Here is a tiny trained network, its code and every weight. The questions are about switching its units off for an input and a target symbol, where a switched-off unit gives its printed mean instead of its output.

import numpy as np


def w(rows, s, z=0):
    codes = np.array(rows[::2]) - 128.0
    scale = np.full(codes.shape[1], s)
    scale[-1] = z or s
    return codes * scale


def norm(h):
    return h / np.sqrt((h * h).mean(-1, keepdims=True) + 1e-5)


def f(y):
    return np.maximum(y, 0)


def softmax(a):
    e = np.exp(a - a.max(-1, keepdims=True))
    return e / e.sum(-1, keepdims=True)


def log_softmax(a):
    a = a - a.max(-1, keepdims=True)
    return a - np.log(np.exp(a).sum(-1, keepdims=True))


def net(x, mask):
    ids = ['αγδεζηλμξσφψω'.index(c) for c in x.split()]
    T = len(ids)
    res = E[ids] + P[:T]
    u = 0
    for l in range(3):
        q, k, v = (norm(res) @ M[l].T for M in (Q, K, V))
        z = softmax(np.where(np.tri(T) > 0, q @ k.T / 4**0.5, -1e9)) @ v
        res = res + np.where(mask[u], z, O[l][:, -1]) @ O[l][:, :-1]
        u += 1
        y = f(norm(res) @ A[l][:, :-1].T + A[l][:, -1])
        res = res + np.where(mask[u : u + 4], y, B[l][:, -1]) @ B[l][:, :-1]
        u += 4
    return log_softmax(norm(res)[-1] @ U[:, :-1].T + U[:, -1])


Q, K, V, O, A, B = {}, {}, {}, {}, {}, {}
E = w([
[154,142,90,141],'α',
[119,66,95,101],'γ',
[116,141,111,134],'δ',
[196,140,217,157],'ε',
[149,163,171,205],'ζ',
[133,146,99,147],'η',
[74,156,89,98],'λ',
[160,138,83,137],'μ',
[57,200,98,100],'ξ',
[4,93,104,76],'σ',
[140,88,162,75],'φ',
[115,122,122,147],'ψ',
[30,210,76,218],'ω',
],0.019)
P = w([
[214,187,2,108],'0',
[177,139,99,140],'1',
[180,157,92,141],'2',
[140,122,127,159],'3',
[139,158,91,138],'4',
[135,158,98,141],'5',
[93,114,154,179],'6',
[97,115,147,177],'7',
[101,142,160,168],'8',
[113,133,145,171],'9',
],0.0063)
Q[0] = w([
[60,25,2,100],'L0H1',
[46,167,165,119],'L0H1',
[118,185,33,204],'L0H1',
[17,7,222,45],'L0H1',
],0.0072)
K[0] = w([
[26,1,39,117],'L0H1',
[119,152,60,237],'L0H1',
[63,205,81,191],'L0H1',
[172,28,103,139],'L0H1',
],0.0073)
V[0] = w([
[131,72,2,178],'L0H1',
[112,54,81,140],'L0H1',
[194,75,172,110],'L0H1',
[230,96,179,169],'L0H1',
],0.0057)
O[0] = w([
[153,38,113,135,252],'L0H1',
[97,57,98,192,190],'L0H1',
[67,150,229,26,118],'L0H1',
[151,254,245,193,104],'L0H1',
],0.0066,0.0042)
A[0] = w([
[118,114,179,215,209],'L0N1',
[2,131,114,101,3],'L0N2',
[92,202,74,226,24],'L0N3',
[222,77,220,150,109],'L0N4',
],0.0087,0.0039)
B[0] = w([
[225,129,31,103,251],'L0N1',
[104,207,137,142,162],'L0N2',
[139,23,83,161,212],'L0N3',
[175,255,129,67,235],'L0N4',
],0.0091,0.0029)
Q[1] = w([
[95,129,97,253],'L1H1',
[95,126,164,123],'L1H1',
[94,139,140,44],'L1H1',
[110,102,156,120],'L1H1',
],0.013)
K[1] = w([
[224,113,212,2],'L1H1',
[172,122,126,221],'L1H1',
[13,187,136,166],'L1H1',
[161,164,150,177],'L1H1',
],0.008)
V[1] = w([
[68,138,88,202],'L1H1',
[174,43,153,253],'L1H1',
[101,101,106,198],'L1H1',
[131,86,110,170],'L1H1',
],0.0066)
O[1] = w([
[125,186,244,183,21],'L1H1',
[153,70,123,164,112],'L1H1',
[114,121,150,172,117],'L1H1',
[150,92,178,118,255],'L1H1',
],0.011,0.001)
A[1] = w([
[53,73,108,118,40],'L1N1',
[154,163,227,111,188],'L1N2',
[122,77,83,95,144],'L1N3',
[255,60,74,96,5],'L1N4',
],0.0074,0.0027)
B[1] = w([
[223,115,108,130,179],'L1N1',
[100,172,126,92,193],'L1N2',
[94,166,210,2,244],'L1N3',
[28,81,210,88,255],'L1N4',
],0.0069,0.0052)
Q[2] = w([
[152,163,162,254],'L2H1',
[126,77,169,76],'L2H1',
[12,131,106,106],'L2H1',
[113,48,37,155],'L2H1',
],0.0094)
K[2] = w([
[172,118,118,254],'L2H1',
[130,209,201,60],'L2H1',
[28,100,133,157],'L2H1',
[9,181,121,215],'L2H1',
],0.0071)
V[2] = w([
[195,121,138,129],'L2H1',
[184,133,176,144],'L2H1',
[88,129,254,148],'L2H1',
[146,111,126,44],'L2H1',
],0.012)
O[2] = w([
[204,70,69,139,114],'L2H1',
[254,125,91,63,65],'L2H1',
[65,123,105,70,40],'L2H1',
[134,127,203,115,254],'L2H1',
],0.0089,0.0061)
A[2] = w([
[119,125,149,66,185],'L2N1',
[162,115,206,55,3],'L2N2',
[25,89,165,118,157],'L2N3',
[177,152,255,90,103],'L2N4',
],0.0097,0.0058)
B[2] = w([
[92,109,138,92,217],'L2N1',
[50,196,2,37,161],'L2N2',
[224,143,195,155,255],'L2N3',
[95,12,83,94,204],'L2N4',
],0.0089,0.0072)
U = w([
[171,101,121,118,19],'α',
[109,57,172,78,125],'γ',
[138,118,145,150,1],'δ',
[202,170,122,78,191],'ε',
[205,158,57,130,94],'ζ',
[158,76,76,155,132],'η',
[99,164,165,162,85],'λ',
[151,104,112,133,53],'μ',
[60,176,116,185,250],'ξ',
[9,150,206,147,25],'σ',
[74,158,72,26,201],'φ',
[112,114,89,154,157],'ψ',
[80,127,31,209,195],'ω',
],0.013,0.0054)

Each question gives the input, a string of symbols that net reads in full, and the target symbol t.
The units are the heads (4 rows each of Q, K, V and O) and the neurons (one row each of A and B). Each row of codes is followed by its name. A weight is (code - 128) times the scale printed after its matrix; where a second scale follows, it is the last column's (O, A, B and U).
mask holds one flag per unit, layer by layer, with each layer's heads first. A switched-off unit (its flag False) gives its mean, the last column of its rows in O or B, instead of its output. The means were averaged over made-up inputs and are rounded, as every weight is.
A unit's drop is (log p(t) with every unit on - log p(t) with that unit switched off) / (log p(t) with every unit on - log p(t) with every unit switched off).
The circuit of an input: a set's keep is (log p(t) with only the set's units on - log p(t) with every unit switched off) / (log p(t) with every unit on - log p(t) with every unit switched off). Starting from the 12 units with the biggest drops (on a tie, the unit counted first), units are removed one at a time, each time the one whose removal leaves the highest keep (on an exact tie, the one counted first), for as long as the keep stays at least 0.8.
circuit, biggest first: the units of the circuit, biggest drop first
unit that matters most: the unit with the biggest drop
k most important neurons: the k neurons with the biggest drops, biggest first
k most important neurons of layer l: the k neurons of layer l with the biggest drops, biggest first
drop of u: that unit's drop, to one decimal
input ξ γ σ σ ζ ζ μ, target σ: unit that matters most => L2H1
input γ ε φ γ ω η, target ω: circuit, biggest first => (L0H1, L2H1)
input ψ α μ γ α η φ α, target φ: circuit, biggest first => (L1H1, L0N4)
input φ γ ε ψ, target φ: circuit, biggest first => (L0H1, L1H1)
input γ ε φ, target φ: 2 most important neurons of layer 2 => (L2N2, L2N3)
input φ γ λ η α ψ γ γ φ φ, target φ: 2 most important neurons => (L2N2, L0N4)
input γ δ η η η, target η: circuit, biggest first => (L1H1, L2H1, L0N4)
input γ α ε γ γ α, target γ: 2 most important neurons => (L1N4, L2N3)
input ω ε γ ε ψ γ ξ σ, target σ: circuit, biggest first => (L2H1, L2N3)
input φ γ ω φ γ γ δ, target φ: 3 most important neurons => (L1N3, L2N4, L0N1)
input γ γ γ ξ φ ψ ξ μ, target φ: 2 most important neurons => (L0N4, L1N3)
input φ η ω α, target ω: 2 most important neurons => (L2N3, L0N4)
input γ σ α φ σ γ α, target σ: 2 most important neurons of layer 2 => (L2N4, L2N3)
input ζ η φ α, target φ: circuit, biggest first => (L2N3)
input μ φ ψ μ γ α α λ ξ λ, target ξ: 2 most important neurons => (L0N2, L1N4)
input γ α μ γ γ ω ξ γ ε, target ε: 2 most important neurons => (L0N1, L0N4)
input γ ξ λ γ ξ λ, target ξ: 2 most important neurons => (L1N4, L0N2)
input δ φ ξ η, target φ: 2 most important neurons => (L1N3, L0N1)
input γ η γ η, target η: 2 most important neurons of layer 0 => (L0N4, L0N1)
input μ γ γ γ μ, target γ: circuit, biggest first => (L1N4)
input σ α γ ξ γ λ γ ξ, target ξ: 2 most important neurons => (L0N2, L1N4)
input ε ψ ω ω α, target ω: drop of L1N2 => 0.0
input γ ζ γ σ η δ ξ γ ε, target ε: drop of L0N1 => 0.4
input ζ η γ ζ ω ξ, target ω: drop of L0N3 => 0.1
input η γ ε γ λ γ φ φ ψ μ, target φ: drop of L1H1 => 1.6
